In the rows, zero is written as 128.
Each row is followed by its class.
124; 139; 105; 133; 135; 113; 121; 135; 132; 121; 120; 150; 144; 135; 122; 109; 137; 120; 115; 135; 123; 117; 120; 134; 165; 120; 122; 122; 130; 116; 154; 139; 108; 163; 133
zigon
133; 99; 133; 137; 131; 137; 133; 114; 133; 143; 136; 125; 142; 145; 134; 116; 115; 132; 148; 110; 146; 156; 91; 107; 95; 161; 147; 87; 86; 161; 105; 101; 140; 95; 120
Pim
104; 176; 114; 106; 212; 136; 124; 134; 131; 146; 123; 118; 98; 116; 130; 138; 166; 77; 160; 132; 146; 145; 112; 155; 127; 137; 109; 106; 149; 132; 117; 141; 94; 106; 131
Vud
121; 143; 109; 113; 142; 135; 123; 127; 125; 138; 124; 152; 120; 126; 148; 139; 142; 126; 154; 150; 138; 136; 135; 127; 144; 113; 131; 117; 127; 138; 145; 137; 118; 152; 123
fugar
99; 126; 123; 105; 152; 138; 117; 142; 107; 98; 131; 146; 105; 120; 139; 135; 111; 119; 122; 158; 158; 131; 129; 95; 151; 144; 109; 101; 129; 144; 156; 157; 112; 104; 150
vofor
136; 92; 129; 138; 101; 144; 98; 130; 127; 90; 139; 123; 118; 124; 125; 127; 97; 142; 133; 140; 124; 139; 139; 109; 108; 131; 141; 125; 81; 146; 123; 117; 137; 88; 100
diga
108; 148; 110; 136; 175; 120; 117; 145; 134; 167; 126; 144; 145; 132; 108; 78; 154; 138; 136; 110; 132; 129; 114; 142; 161; 168; 87; 90; 125; 100; 124; 124; 115; 139; 122
Vud
140; 140; 105; 122; 142; 95; 100; 131; 115; 104; 116; 168; 142; 124; 120; 104; 157; 151; 124; 170; 151; 161; 90; 152; 167; 129; 121; 136; 117; 132; 156; 132; 118; 130; 108
kufe
85; 185; 108; 68; 137; 107; 124; 143; 130; 116; 109; 102; 96; 141; 103; 101; 125; 151; 167; 117; 108; 203; 90; 137; 107; 130; 82; 88; 91; 153; 95; 103; 134; 141; 105
Dal
162; 118; 142; 112; 123; 150; 170; 163; 133; 119; 133; 104; 123; 112; 115; 145; 107; 137; 119; 111; 129; 141; 68; 127; 119; 129; 153; 120; 135; 166; 110; 110; 145; 123; 130
Sapid
112; 149; 109; 116; 120; 125; 74; 158; 159; 131; 108; 141; 83; 182; 72; 114; 137; 140; 181; 132; 143; 142; 108; 161; 170; 124; 87; 92; 101; 152; 119; 122; 107; 138; 106
Dal
90; 126; 148; 141; 111; 124; 114; 133; 130; 121; 108; 143; 112; 133; 96; 126; 134; 114; 108; 137; 130; 149; 122; 125; 96; 123; 104; 112; 96; 142; 127; 112; 136; 109; 141
bipa
110; 135; 130; 113; 115; 134; 130; 144; 126; 123; 117; 124; 127; 136; 110; 141; 127; 121; 141; 116; 141; 143; 97; 154; 91; 121; 134; 76; 147; 154; 155; 78; 140; 127; 140
Dal
78; 117; 149; 160; 144; 130; 122; 103; 127; 180; 122; 140; 160; 138; 94; 125; 143; 124; 145; 131; 134; 115; 132; 126; 111; 172; 120; 110; 127; 111; 96; 130; 131; 118; 156
diga
128; 151; 116; 120; 148; 131; 137; 146; 121; 142; 130; 148; 133; 118; 140; 129; 144; 135; 127; 141; 137; 142; 127; 120; 140; 136; 124; 124; 151; 120; 157; 132; 130; 149; 126
nera
129; 118; 146; 166; 121; 116; 135; 124; 130; 117; 126; 131; 132; 121; 106; 135; 159; 118; 96; 125; 132; 140; 118; 154; 90; 127; 152; 150; 129; 150; 136; 114; 157; 136; 155
zez
108; 118; 89; 108; 151; 148; 153; 159; 123; 101; 132; 152; 108; 89; 137; 115; 133; 130; 117; 101; 133; 129; 134; 76; 160; 148; 101; 163; 128; 128; 84; 176; 114; 112; 140
Vud
102; 147; 114; 146; 137; 124; 125; 140; 122; 140; 131; 112; 147; 118; 92; 108; 122; 127; 166; 127; 126; 133; 60; 147; 146; 154; 112; 77; 128; 136; 146; 126; 127; 164; 146
diga
104; 128; 118; 156; 118; 121; 78; 112; 134; 150; 135; 130; 125; 131; 102; 113; 134; 122; 115; 126; 139; 129; 137; 119; 112; 159; 114; 112; 114; 108; 113; 133; 128; 113; 133
vofor
103; 140; 99; 89; 134; 100; 123; 122; 143; 128; 115; 141; 143; 142; 111; 121; 163; 117; 165; 91; 151; 152; 14; 154; 157; 165; 126; 67; 136; 149; 149; 112; 107; 176; 112
lekid
159; 135; 124; 163; 144; 116; 115; 106; 127; 162; 125; 122; 144; 117; 134; 136; 163; 114; 140; 153; 122; 119; 115; 147; 143; 120; 140; 136; 136; 114; 149; 126; 124; 146; 125
zez
96; 125; 134; 117; 156; 126; 170; 131; 105; 144; 124; 126; 128; 95; 133; 146; 134; 119; 111; 140; 121; 137; 119; 136; 103; 121; 118; 100; 145; 152; 148; 116; 130; 124; 163
Dal
137; 136; 140; 85; 159; 137; 125; 158; 133; 109; 126; 110; 75; 117; 130; 111; 139; 124; 116; 105; 117; 149; 133; 125; 139; 127; 94; 98; 81; 139; 103; 116; 125; 127; 90
vofor
139; 154; 121; 151; 163; 122; 126; 130; 137; 169; 128; 119; 122; 116; 120; 125; 173; 116; 127; 126; 112; 133; 125; 152; 118; 131; 112; 129; 125; 110; 134; 119; 133; 156; 109
Dal
104; 104; 143; 148; 129; 140; 136; 104; 117; 136; 121; 112; 131; 116; 134; 151; 132; 112; 138; 133; 115; 142; 187; 130; 76; 134; 137; 119; 113; 133; 126; 97; 152; 128; 137
Sapid
115; 132; 125; 98; 134; 111; 130; 145; 124; 62; 145; 159; 141; 112; 101; 115; 125; 121; 144; 91; 175; 185; 101; 114; 116; 153; 147; 157; 119; 182; 94; 117; 127; 110; 144
vofor
102; 121; 106; 155; 128; 94; 133; 110; 119; 153; 112; 129; 153; 102; 118; 110; 169; 113; 130; 129; 118; 116; 111; 160; 141; 125; 119; 126; 130; 107; 133; 121; 124; 149; 142
Vud
110; 117; 126; 174; 128; 143; 113; 112; 127; 164; 121; 135; 150; 136; 107; 157; 152; 132; 120; 152; 141; 132; 144; 97; 78; 168; 138; 147; 135; 118; 116; 137; 155; 103; 144
zez
119; 123; 124; 119; 110; 111; 130; 144; 134; 114; 119; 121; 116; 117; 109; 116; 136; 112; 117; 109; 112; 139; 103; 153; 139; 126; 135; 140; 112; 121; 112; 124; 131; 133; 110
zez
112; 149; 118; 123; 152; 123; 120; 126; 114; 144; 112; 151; 136; 128; 144; 131; 146; 130; 128; 170; 126; 128; 129; 138; 148; 114; 115; 107; 133; 118; 164; 141; 112; 152; 127
Pim
64; 141; 130; 103; 141; 95; 134; 131; 130; 115; 126; 147; 134; 122; 99; 107; 129; 127; 143; 81; 174; 145; 76; 126; 154; 155; 117; 101; 122; 188; 95; 143; 108; 129; 160
Pim
78; 108; 132; 153; 122; 99; 168; 126; 115; 166; 127; 121; 165; 115; 87; 143; 117; 126; 112; 145; 142; 116; 131; 81; 139; 159; 97; 153; 139; 124; 122; 153; 131; 93; 159
vofor
121; 117; 136; 174; 109; 110; 146; 108; 122; 163; 130; 148; 157; 144; 107; 160; 146; 136; 129; 152; 146; 112; 86; 133; 105; 131; 135; 136; 134; 112; 144; 136; 153; 127; 149
Dal
158; 103; 128; 131; 113; 143; 146; 165; 117; 97; 131; 161; 141; 114; 110; 145; 121; 147; 123; 135; 158; 124; 142; 108; 153; 122; 145; 176; 143; 157; 118; 137; 137; 115; 141
kufe
106; 104; 179; 168; 124; 119; 143; 98; 136; 183; 124; 115; 160; 160; 93; 123; 115; 105; 132; 114; 106; 64; 128; 155; 145; 132; 111; 83; 144; 90; 128; 113; 115; 133; 161
diga
102; 154; 137; 126; 131; 132; 131; 137; 121; 163; 123; 138; 116; 133; 108; 148; 164; 130; 120; 120; 177; 115; 124; 147; 112; 131; 117; 110; 173; 130; 128; 127; 154; 128; 170
vofor
132; 137; 113; 123; 115; 118; 127; 144; 123; 120; 124; 142; 124; 103; 128; 114; 151; 135; 96; 123; 124; 117; 121; 148; 154; 104; 112; 126; 145; 114; 157; 122; 128; 155; 130
vofor
96; 139; 98; 83; 118; 99; 136; 157; 142; 108; 101; 131; 119; 166; 57; 102; 125; 140; 161; 94; 128; 138; 22; 166; 180; 135; 84; 93; 124; 134; 85; 128; 105; 134; 127
Dal
112; 120; 109; 135; 95; 144; 125; 117; 154; 191; 110; 136; 157; 161; 107; 133; 145; 130; 149; 107; 96; 129; 133; 152; 95; 129; 116; 87; 125; 100; 128; 78; 131; 143; 100
bipa
127; 132; 115; 121; 129; 110; 112; 121; 140; 150; 134; 107; 137; 137; 105; 127; 126; 99; 124; 94; 128; 130; 129; 154; 114; 135; 127; 75; 134; 142; 138; 95; 115; 156; 124
zigon
102; 138; 114; 92; 158; 139; 188; 122; 117; 147; 123; 155; 152; 123; 157; 137; 136; 98; 169; 110; 133; 124; 90; 144; 155; 123; 149; 116; 172; 130; 116; 144; 104; 156; 168
Pim
111; 145; 140; 135; 156; 131; 126; 118; 119; 144; 133; 132; 138; 107; 147; 140; 135; 114; 149; 152; 128; 136; 125; 119; 123; 137; 135; 105; 136; 138; 166; 126; 118; 141; 142
lekid
108; 159; 110; 150; 166; 105; 108; 139; 134; 147; 119; 171; 163; 145; 78; 124; 158; 127; 143; 130; 152; 122; 122; 170; 152; 116; 103; 101; 127; 147; 152; 126; 100; 153; 144
bipa
135; 136; 113; 138; 134; 145; 129; 143; 132; 177; 104; 159; 125; 137; 128; 131; 164; 127; 155; 131; 139; 111; 111; 146; 138; 96; 128; 107; 123; 98; 112; 112; 130; 117; 125
Dal
155; 120; 149; 126; 118; 169; 144; 133; 151; 132; 143; 111; 127; 113; 129; 104; 123; 148; 132; 65; 98; 96; 119; 121; 153; 152; 132; 148; 178; 118; 70; 125; 131; 134; 150
zez
77; 140; 116; 151; 159; 122; 123; 92; 102; 142; 126; 142; 194; 140; 113; 139; 121; 145; 168; 169; 131; 143; 132; 123; 100; 163; 128; 87; 127; 138; 144; 133; 122; 138; 167
kufe
124; 144; 166; 139; 136; 102; 111; 107; 136; 187; 121; 126; 146; 147; 100; 125; 153; 138; 160; 134; 115; 148; 148; 157; 101; 126; 115; 106; 94; 122; 109; 78; 136; 146; 104
Dal
102; 124; 103; 83; 125; 116; 131; 150; 136; 100; 119; 152; 96; 158; 113; 71; 88; 101; 127; 109; 83; 164; 106; 155; 155; 111; 114; 77; 63; 112; 99; 129; 99; 162; 120
fugar
106; 89; 104; 105; 101; 106; 154; 130; 135; 68; 117; 125; 142; 139; 123; 89; 105; 98; 124; 75; 93; 127; 83; 156; 156; 126; 133; 95; 100; 140; 144; 101; 112; 164; 125
bipa
133; 183; 126; 74; 108; 105; 106; 130; 137; 112; 120; 153; 127; 147; 113; 106; 117; 135; 127; 91; 152; 135; 69; 124; 162; 112; 122; 118; 161; 140; 99; 131; 108; 161; 154
bipa
121; 126; 106; 107; 150; 142; 141; 148; 115; 128; 125; 143; 116; 97; 158; 124; 144; 117; 123; 124; 127; 140; 141; 108; 141; 138; 132; 119; 131; 121; 138; 131; 127; 150; 124
nera
123; 154; 122; 136; 146; 130; 138; 110; 131; 163; 119; 139; 178; 132; 116; 135; 166; 123; 181; 117; 136; 117; 53; 132; 134; 151; 134; 106; 162; 111; 114; 123; 117; 165; 150
Vud
162; 127; 141; 147; 139; 157; 135; 136; 123; 162; 139; 141; 123; 121; 126; 148; 153; 117; 110; 143; 130; 124; 125; 158; 91; 122; 142; 133; 149; 95; 117; 118; 150; 113; 134
zigon
168; 105; 133; 114; 127; 150; 133; 134; 135; 100; 145; 139; 115; 102; 160; 116; 108; 148; 114; 132; 99; 179; 135; 106; 113; 127; 136; 134; 83; 143; 127; 103; 130; 113; 86
Sapid
103; 108; 161; 132; 109; 140; 135; 131; 146; 151; 110; 107; 102; 126; 104; 108; 147; 111; 112; 96; 79; 118; 129; 179; 112; 117; 73; 66; 115; 90; 126; 69; 128; 111; 104
zigon
104; 137; 125; 135; 116; 118; 113; 128; 131; 121; 123; 143; 130; 127; 117; 109; 129; 129; 110; 132; 116; 136; 111; 125; 135; 140; 119; 111; 135; 116; 146; 131; 119; 150; 142
nera
101; 122; 122; 125; 144; 126; 133; 122; 125; 136; 131; 142; 132; 120; 130; 131; 140; 113; 140; 133; 134; 143; 129; 145; 122; 136; 132; 117; 125; 138; 145; 123; 123; 126; 125
diga
147; 132; 139; 137; 139; 139; 95; 119; 143; 164; 152; 130; 129; 133; 121; 109; 130; 121; 170; 89; 134; 137; 167; 119; 128; 165; 136; 123; 120; 113; 77; 112; 125; 142; 116
nera
112; 123; 147; 159; 110; 134; 126; 142; 136; 175; 123; 129; 135; 153; 74; 153; 153; 139; 144; 105; 166; 97; 92; 155; 124; 154; 116; 92; 149; 122; 122; 119; 158; 123; 143
zez
155; 161; 126; 108; 142; 144; 131; 129; 131; 160; 117; 130; 130; 152; 139; 114; 168; 148; 174; 122; 122; 158; 102; 156; 107; 124; 132; 120; 109; 92; 95; 95; 162; 144; 85
diga
126; 132; 126; 129; 139; 156; 150; 126; 117; 150; 124; 151; 133; 113; 170; 147; 153; 157; 128; 160; 126; 123; 149; 124; 115; 113; 139; 154; 138; 115; 125; 144; 144; 110; 121
Pim
115; 152; 75; 135; 157; 125; 109; 137; 130; 118; 126; 149; 131; 108; 116; 124; 153; 122; 140; 140; 129; 151; 142; 124; 136; 126; 120; 169; 116; 122; 116; 158; 111; 124; 108
diga
145; 95; 132; 120; 120; 135; 130; 157; 118; 144; 92; 132; 142; 136; 110; 157; 155; 153; 113; 149; 136; 107; 154; 123; 131; 114; 135; 108; 122; 140; 132; 94; 143; 134; 108
nera
128; 116; 132; 102; 100; 149; 170; 173; 130; 102; 108; 113; 134; 93; 112; 105; 146; 153; 123; 77; 112; 116; 119; 130; 150; 127; 101; 154; 164; 117; 97; 86; 152; 111; 113
zigon
75; 129; 132; 113; 107; 86; 133; 99; 113; 58; 96; 133; 144; 107; 142; 111; 133; 107; 155; 113; 114; 173; 163; 85; 106; 103; 128; 160; 71; 143; 109; 98; 129; 119; 127
lekid
117; 144; 114; 97; 134; 110; 145; 140; 119; 96; 114; 142; 137; 105; 141; 109; 133; 123; 113; 133; 121; 145; 119; 119; 153; 109; 122; 144; 133; 130; 139; 125; 114; 133; 128
zigon
106; 125; 96; 150; 144; 128; 128; 113; 124; 147; 117; 152; 128; 122; 141; 110; 147; 112; 128; 159; 97; 137; 159; 132; 136; 116; 111; 128; 109; 97; 146; 140; 117; 152; 130
fugar
119; 103; 122; 142; 154; 143; 138; 134; 114; 119; 113; 120; 155; 100; 119; 130; 154; 125; 160; 118; 123; 147; 132; 102; 122; 164; 108; 110; 112; 139; 133; 96; 138; 124; 117
zez
144; 125; 151; 149; 118; 162; 115; 148; 154; 204; 141; 111; 116; 140; 96; 131; 139; 147; 138; 112; 127; 126; 103; 154; 98; 162; 102; 77; 152; 113; 134; 76; 151; 105; 101
Dal
112; 141; 136; 169; 104; 103; 108; 110; 134; 155; 137; 143; 164; 144; 96; 120; 146; 158; 169; 110; 167; 114; 58; 165; 143; 141; 126; 68; 131; 166; 159; 115; 136; 178; 156
Pim
109; 147; 159; 123; 191; 103; 124; 113; 111; 154; 114; 143; 147; 129; 112; 150; 186; 114; 192; 122; 164; 111; 168; 174; 152; 121; 111; 110; 132; 133; 118; 107; 118; 143; 135
lekid
127; 171; 93; 136; 175; 151; 114; 158; 142; 190; 134; 163; 152; 114; 90; 124; 169; 129; 172; 110; 156; 123; 120; 132; 166; 151; 117; 117; 166; 136; 100; 143; 101; 172; 156
vofor
91; 118; 135; 114; 126; 150; 138; 131; 132; 94; 108; 134; 99; 156; 129; 114; 144; 150; 163; 105; 117; 145; 135; 153; 107; 119; 100; 98; 78; 138; 96; 108; 147; 108; 112
Pim
93; 161; 99; 89; 122; 134; 119; 139; 130; 114; 105; 131; 100; 135; 137; 89; 142; 168; 170; 115; 134; 143; 91; 142; 153; 118; 101; 105; 110; 118; 92; 127; 141; 109; 108
fugar
114; 152; 118; 142; 140; 133; 146; 137; 127; 178; 121; 139; 154; 114; 128; 142; 161; 144; 142; 123; 156; 102; 105; 97; 152; 149; 119; 130; 170; 108; 133; 146; 135; 138; 139
nera
123; 94; 116; 151; 137; 126; 132; 119; 119; 155; 140; 133; 157; 108; 129; 127; 132; 108; 122; 123; 137; 126; 99; 111; 120; 168; 155; 108; 109; 125; 134; 130; 135; 139; 124
diga
140; 116; 127; 121; 117; 140; 148; 141; 126; 152; 123; 150; 141; 103; 138; 128; 135; 130; 121; 126; 117; 126; 139; 116; 137; 108; 137; 128; 130; 125; 126; 108; 129; 147; 121
fugar
121; 100; 139; 87; 112; 145; 121; 122; 130; 106; 131; 106; 113; 104; 141; 150; 118; 110; 159; 93; 130; 144; 128; 124; 114; 138; 132; 88; 129; 176; 124; 87; 114; 123; 102
Pim
110; 109; 125; 140; 140; 126; 65; 127; 123; 125; 109; 155; 131; 158; 102; 145; 141; 123; 126; 181; 131; 133; 157; 138; 130; 149; 126; 91; 97; 128; 164; 130; 114; 144; 112
zez
98; 151; 120; 86; 156; 134; 96; 124; 129; 68; 116; 148; 114; 140; 135; 145; 129; 127; 179; 139; 152; 122; 131; 109; 170; 120; 135; 119; 117; 184; 111; 163; 87; 150; 146
zigon
123; 138; 127; 118; 137; 123; 112; 130; 120; 111; 120; 146; 134; 112; 137; 123; 136; 116; 131; 144; 134; 137; 131; 140; 146; 119; 143; 118; 129; 139; 151; 121; 112; 144; 127
kufe
